[+0.65,+1.30,+0.87,+0.78,+1.90,+0.27,+0.28,+1.88,+0.57,+1.24,+0.21,+1.27,+0.73,+1.28,+0.94,+0.75,+0.41,+2.14,+0.73,+3.06,+4.73,+1.09,+0.43] : bup
[+0.76,+1.13,+0.68,+0.35,+3.36,+0.43,+0.57,+2.98,+0.59,+3.17,+0.54,+0.80,+1.47,+1.35,+0.94,+0.97,+0.46,+1.46,+0.77,+3.07,+1.98,+1.06,+0.55] : Kig
[+1.06,+1.84,+1.75,+1.03,+1.09,+0.56,+0.20,+3.53,+3.84,+0.60,+4.56,+1.35,+2.41,+0.84,+1.04,+1.35,+1.12,+0.51,+1.56,+0.66,+1.77,+0.68,+1.45] : gefup
[+1.05,+1.36,+1.56,+2.30,+0.64,+5.61,+0.88,+0.51,+0.18,+0.20,+0.12,+2.00,+0.61,+0.75,+0.55,+1.20,+1.50,+1.77,+1.11,+0.15,+1.26,+0.79,+0.82] : nosom
[+1.27,+1.19,+0.65,+9.40,+0.18,+0.53,+0.91,+0.63,+5.15,+0.89,+1.01,+1.86,+0.30,+1.76,+3.35,+2.00,+4.29,+3.22,+2.90,+0.86,+2.57,+1.36,+0.63] : rer
[+1.22,+0.98,+1.27,+0.42,+2.99,+5.66,+3.31,+0.70,+0.10,+0.91,+0.39,+0.94,+1.79,+0.67,+0.37,+1.15,+0.99,+1.08,+0.79,+0.62,+0.35,+1.08,+1.32] : Fibe
[+1.24,+1.14,+1.09,+0.61,+0.44,+0.54,+0.60,+0.90,+0.68,+0.55,+0.75,+1.20,+0.91,+1.03,+0.72,+0.89,+0.30,+0.92,+0.60,+4.91,+1.58,+0.56,+2.63] : lop
chg gefup: [+1.06,+1.84,+1.75,+1.03,+1.09,+0.56,+0.20,+3.53,+3.84,+0.60,+4.56,+1.36,+2.41,+0.84,+1.04,+1.35,+1.12,+0.51,+1.56,+0.66,+1.77,+0.68,+1.45] | 11, [+1.35]
chg bup: [+0.65,+1.30,+0.87,+0.78,+1.90,+0.27,+0.28,+1.88,+0.57,+1.24,+0.21,+1.27,+0.73,+1.28,+0.94,+0.75,+0.41,+2.14,+0.73,+3.05,+4.73,+1.09,+0.43] | 19, [+3.06]

[-4.46,-1.71,+1.76,-5.71,-0.84,+0.29,-6.15,-0.87] = zuga
[-1.67,-2.12,-0.97,-6.22,-0.31,+0.05,+4.05,+0.15] = kivip
[-1.59,+4.08,-0.63,+7.22,-1.92,-1.59,-3.04,+1.37] = ras
[-2.56,+0.51,+2.15,+2.28,+2.71,+0.29,+2.66,-0.65] = runo
[+0.98,+5.48,-0.19,+3.11,-0.39,-2.18,-3.90,+0.63] = Sufor
[+0.25,-1.25,-2.86,-7.78,-3.21,-0.54,+1.56,+0.95] = Linu
[-0.21,+1.22,+1.00,-9.30,-0.03,+0.00,+0.14,+0.02] = nidor
[-0.70,-5.26,-0.26,+2.06,-0.21,+1.05,+1.87,-0.46] = biz
[+2.30,+0.27,+0.85,+4.34,-3.02,+0.28,+5.41,+0.48] = fop
[+0.98,-3.31,-1.42,+1.92,-3.65,+0.61,+2.02,+0.36] = gogan
[-0.95,-1.73,+1.38,+3.73,+3.87,+1.82,-1.45,-1.27] = giki
[-0.93,-7.04,+2.57,+1.05,+5.87,+0.46,+0.85,-0.33] = Besa
len: [+0.98,-3.31,-1.42,+1.92,-3.65,+0.61,+2.02,+0.36] | 8
chg zuga: [-4.46,-1.72,+1.76,-5.71,-0.84,+0.29,-6.15,-0.87] | 1, [-1.71]
len: [-0.93,-7.04,+2.57,+1.05,+5.87,+0.46] | 6
chg runo: [-2.57,+0.51,+2.15,+2.28,+2.71,+0.29,+2.66,-0.65] | 0, [-2.56]
len: [-2.56,+0.51,+2.15,+2.28,+2.71,+0.29] | 6

[+0.43,+7.22,+0.82,+0.46,+1.24,+5.33,+1.34,-4.41,-4.42,+5.54,-3.21,+3.55,+0.45,+0.35] -> lepom
[-4.28,-1.33,-0.10,+3.03,+5.32,-0.44,+6.07,+2.80,+1.43,-3.79,-0.95,+5.83,+7.11,+7.91] -> kot
[+1.83,+6.53,+0.99,+1.14,+3.16,+2.86,-4.50,+0.13,+0.38,+3.99,+3.01,-0.55,-1.50,-1.15] -> Fuv
[+0.25,+1.47,+1.78,+2.94,+6.16,+1.74,+3.87,-6.44,+2.30,-4.65,+0.92,+5.10,+3.40,+2.57] -> fenu
chg lepom: [+0.43,+7.22,+0.82,+0.46,+1.24,+5.33,+1.34,-4.41,-4.42,+5.54,-3.21,+3.54,+0.45,+0.35] | 11, [+3.55]
len: [+1.83,+6.53,+0.99,+1.14] | 4
gone lepom: [+0.45,+1.24,+3.55,+1.34,-4.42,+0.43,+5.54,+0.82,+7.22,+5.33,-3.21,+0.46,+0.35] | [-4.41]
len: [+0.43,+7.22,+0.82,+0.46,+1.24,+5.33,+1.34,-4.41,-4.42] | 9

[-0.04,-0.66,-8.67,-0.03,-1.32] -> goti
[+3.43,-0.66,-8.67,-2.90,-1.32] -> siz
[-5.46,-3.63,+5.85,+4.88,-3.62] -> mado
gone mado: [-5.46,-3.63,+4.88,+5.85] | [-3.62]
gone goti: [-0.04,-0.66,-1.32,-8.67] | [-0.03]
len: [-5.46,-3.63,+5.85,+4.88,-3.62] | 5
chg goti: [-0.04,-0.66,-8.68,-0.03,-1.32] | 2, [-8.67]
len: [-5.46,-3.63,+5.85,+4.88] | 4
gone mado: [-5.46,+4.88,+5.85,-3.62] | [-3.63]
chg goti: [-0.04,-0.65,-8.67,-0.03,-1.32] | 1, [-0.66]

[-2.86,-3.06,-4.57,-2.24,+4.98,+6.23,+9.89,-2.01] = dirif
[-1.73,+5.17,+1.80,-1.09,+2.05,+0.33,+0.27,+2.54] = Nobo
[+6.10,+3.37,+3.22,+3.30,-0.69,+6.82,+3.35,+2.33] = Maf
len: [-1.73,+5.17,+1.80,-1.09,+2.05,+0.33,+0.27] | 7
len: [+6.10,+3.37,+3.22,+3.30,-0.69,+6.82,+3.35] | 7

[+2.72,+6.38,+4.76,-2.36,+4.26,+7.61,-6.27,-2.33] = tonil
[+6.06,-1.36,+5.20,+3.09,-1.06,-1.82,-3.35,+2.68] = lep
[+9.17,+1.47,-5.58,-7.18,-3.24,+5.11,-3.64,-9.07] = kedup
[+0.27,-2.01,+5.40,-6.34,+7.86,+0.03,-1.09,-4.08] = sog
gone lep: [-3.35,+2.68,+6.06,+5.20,-1.06,+3.09,-1.82] | [-1.36]
len: [+6.06,-1.36,+5.20,+3.09,-1.06,-1.82] | 6
chg kedup: [+9.17,+1.48,-5.58,-7.18,-3.24,+5.11,-3.64,-9.07] | 1, [+1.47]

[+5.67,-2.42,+4.33,+2.51] = Zer
[+3.36,-1.34,+2.39,+2.51] = suv
[-7.56,+4.34,-7.85,+8.37] = Nad
[+5.67,-2.42,+0.13,+2.09] = Sesa
chg Nad: [-7.56,+4.34,-7.86,+8.37] | 2, [-7.85]
chg Nad: [-7.56,+4.34,-7.85,+8.36] | 3, [+8.37]
len: [+5.67] | 1
len: [+5.67,-2.42,+4.33] | 3

